Here is a tiny trained network, its code and every weight. The questions are about switching its units off for an input and a class, where a switched-off unit gives its printed mean instead of its output.

import numpy as np


def w(rows, s, z=0):
    codes = np.array(rows[::2]) - 128.0
    scale = np.full(codes.shape[1], s)
    scale[-1] = z or s
    return codes * scale


def f(y):
    return y / 2 * (1 + np.tanh(0.7978845608 * (y + 0.044715 * y**3)))


def log_softmax(a):
    a = a - a.max(-1, keepdims=True)
    return a - np.log(np.exp(a).sum(-1, keepdims=True))


def net(x, mask):
    res = np.array(x, float).reshape(1, 8) / 4 @ E
    y = f(res @ A[0][:, :-1].T + A[0][:, -1])
    res = res + np.where(mask, y, B[0][:, -1]) @ B[0][:, :-1]
    return log_softmax(res[-1] @ U[:, :-1].T + U[:, -1])


A, B = {}, {}
E = w([
[128,125,127,127],'x0',
[128,129,128,129],'x1',
[128,127,127,127],'x2',
[140,57,111,66],'x3',
[199,45,219,171],'x4',
[130,115,124,112],'x5',
[253,168,71,117],'x6',
[109,87,53,223],'x7',
],0.0078)
A[0] = w([
[155,173,210,73,154],'neuron 1',
[54,163,74,99,119],'neuron 2',
[35,82,134,133,71],'neuron 3',
[125,158,127,180,163],'neuron 4',
[129,84,213,162,72],'neuron 5',
[84,167,67,67,65],'neuron 6',
[142,54,107,25,204],'neuron 7',
[118,113,119,127,255],'neuron 8',
[90,172,84,109,96],'neuron 9',
[217,184,99,149,122],'neuron 10',
[221,155,89,116,54],'neuron 11',
[130,158,188,50,89],'neuron 12',
[209,143,84,128,125],'neuron 13',
[143,78,29,217,61],'neuron 14',
[2,142,230,170,118],'neuron 15',
[155,156,104,127,120],'neuron 16',
[57,158,106,152,75],'neuron 17',
[186,123,130,144,165],'neuron 18',
[149,198,204,49,107],'neuron 19',
[93,193,115,130,104],'neuron 20',
[139,98,103,103,164],'neuron 21',
[117,31,79,59,232],'neuron 22',
[67,148,78,86,111],'neuron 23',
[115,171,32,89,101],'neuron 24',
[169,134,99,117,183],'neuron 25',
],0.0088,0.0071)
B[0] = w([
[116,117,45,201,207],'neuron 1',
[176,95,189,150,183],'neuron 2',
[125,81,92,1,162],'neuron 3',
[131,173,107,135,159],'neuron 4',
[156,85,169,126,169],'neuron 5',
[173,51,156,197,161],'neuron 6',
[126,172,128,159,243],'neuron 7',
[105,242,134,172,239],'neuron 8',
[174,75,164,163,151],'neuron 9',
[103,137,170,50,185],'neuron 10',
[113,60,118,44,159],'neuron 11',
[131,66,30,138,165],'neuron 12',
[83,107,163,72,177],'neuron 13',
[115,72,40,112,166],'neuron 14',
[152,152,123,35,235],'neuron 15',
[117,127,169,92,137],'neuron 16',
[145,117,131,105,142],'neuron 17',
[104,128,156,134,175],'neuron 18',
[108,82,57,175,192],'neuron 19',
[146,117,118,154,147],'neuron 20',
[127,149,147,125,161],'neuron 21',
[130,206,138,158,253],'neuron 22',
[172,102,200,135,169],'neuron 23',
[114,77,190,144,179],'neuron 24',
[64,149,176,107,181],'neuron 25',
],0.008,0.0067)
U = w([
[107,109,126,29,40],'0',
[196,69,179,161,125],'1',
[114,84,8,143,4],'2',
[89,172,133,137,202],'3',
[138,178,123,127,217],'4',
[118,165,133,136,215],'5',
[120,171,128,128,179],'6',
[129,193,127,134,24],'7',
],0.019,0.0032)

Each question gives the input, the list of numbers given to net, and the class t.
The units are the neurons (one row each of A and B). Each row of codes is followed by its name. A weight is (code - 128) times the scale printed after its matrix; where a second scale follows, it is the last column's (A, B and U).
mask holds one flag per neuron, in row order. A switched-off neuron (its flag False) gives its mean, the last column of its row in B, instead of its output. The means were averaged over made-up inputs and are rounded, as every weight is.
A unit's drop is (log p(t) with every unit on - log p(t) with that unit switched off) / (log p(t) with every unit on - log p(t) with every unit switched off).
The circuit of an input: a set's keep is (log p(t) with only the set's units on - log p(t) with every unit switched off) / (log p(t) with every unit on - log p(t) with every unit switched off). Starting from the 12 units with the biggest drops (on a tie, the unit counted first), units are removed one at a time, each time the one whose removal leaves the highest keep (on an exact tie, the one counted first), for as long as the keep stays at least 0.8.
circuit, biggest first: the units of the circuit, biggest drop first
unit that matters most: the unit with the biggest drop
top k neurons: the k neurons with the biggest drops, biggest first
input [-8,-1,8,3,-7,-2,8,-1], class 0: circuit, biggest first -> (neuron 11; neuron 10)
input [1,-3,3,-3,-6,7,0,-8], class 2: circuit, biggest first -> (neuron 19; neuron 12)
input [-7,3,-5,4,-5,5,7,0], class 0: circuit, biggest first -> (neuron 11; neuron 13)
input [-3,5,7,4,2,-7,-8,3], class 0: circuit, biggest first -> (neuron 3)
input [-6,-1,0,4,-7,0,6,-7], class 1: circuit, biggest first -> (neuron 6; neuron 24; neuron 9)
input [5,2,-4,-1,7,4,3,-8], class 2: circuit, biggest first -> (neuron 1; neuron 19; neuron 12)
input [0,-5,-7,-5,-6,-2,-8,-1], class 0: circuit, biggest first -> (neuron 15; neuron 3)
input [-3,-8,2,7,-4,-8,-1,5], class 3: circuit, biggest first -> (neuron 22; neuron 12)
input [1,-8,-8,5,5,7,-4,-5], class 3: circuit, biggest first -> (neuron 22; neuron 7)
input [7,0,8,1,8,-8,-8,5], class 0: top 2 neurons -> (neuron 15; neuron 3)
input [8,3,-6,7,7,1,8,-4], class 0: circuit, biggest first -> (neuron 11; neuron 13)
input [8,4,5,5,-2,6,-2,6], class 5: top 2 neurons -> (neuron 22; neuron 1)
input [-2,5,1,8,7,3,-4,-8], class 2: top 2 neurons -> (neuron 12; neuron 1)
input [2,-1,-4,-5,6,8,-5,8], class 2: unit that matters most -> neuron 14
input [1,-2,-2,2,-7,-7,8,-5], class 0: top 3 neurons -> (neuron 11; neuron 10; neuron 13)
input [-3,-5,4,-5,-6,-6,7,-8], class 2: top 2 neurons -> (neuron 19; neuron 1)
input [3,2,6,4,-4,-8,-4,-8], class 2: top 3 neurons -> (neuron 12; neuron 19; neuron 1)
input [4,2,4,-5,5,0,-2,-7], class 2: top 2 neurons -> (neuron 1; neuron 19)
input [1,3,0,2,-7,-1,5,-6], class 1: top 2 neurons -> (neuron 6; neuron 24)
input [6,6,-3,6,-8,-3,0,-7], class 1: unit that matters most -> neuron 6
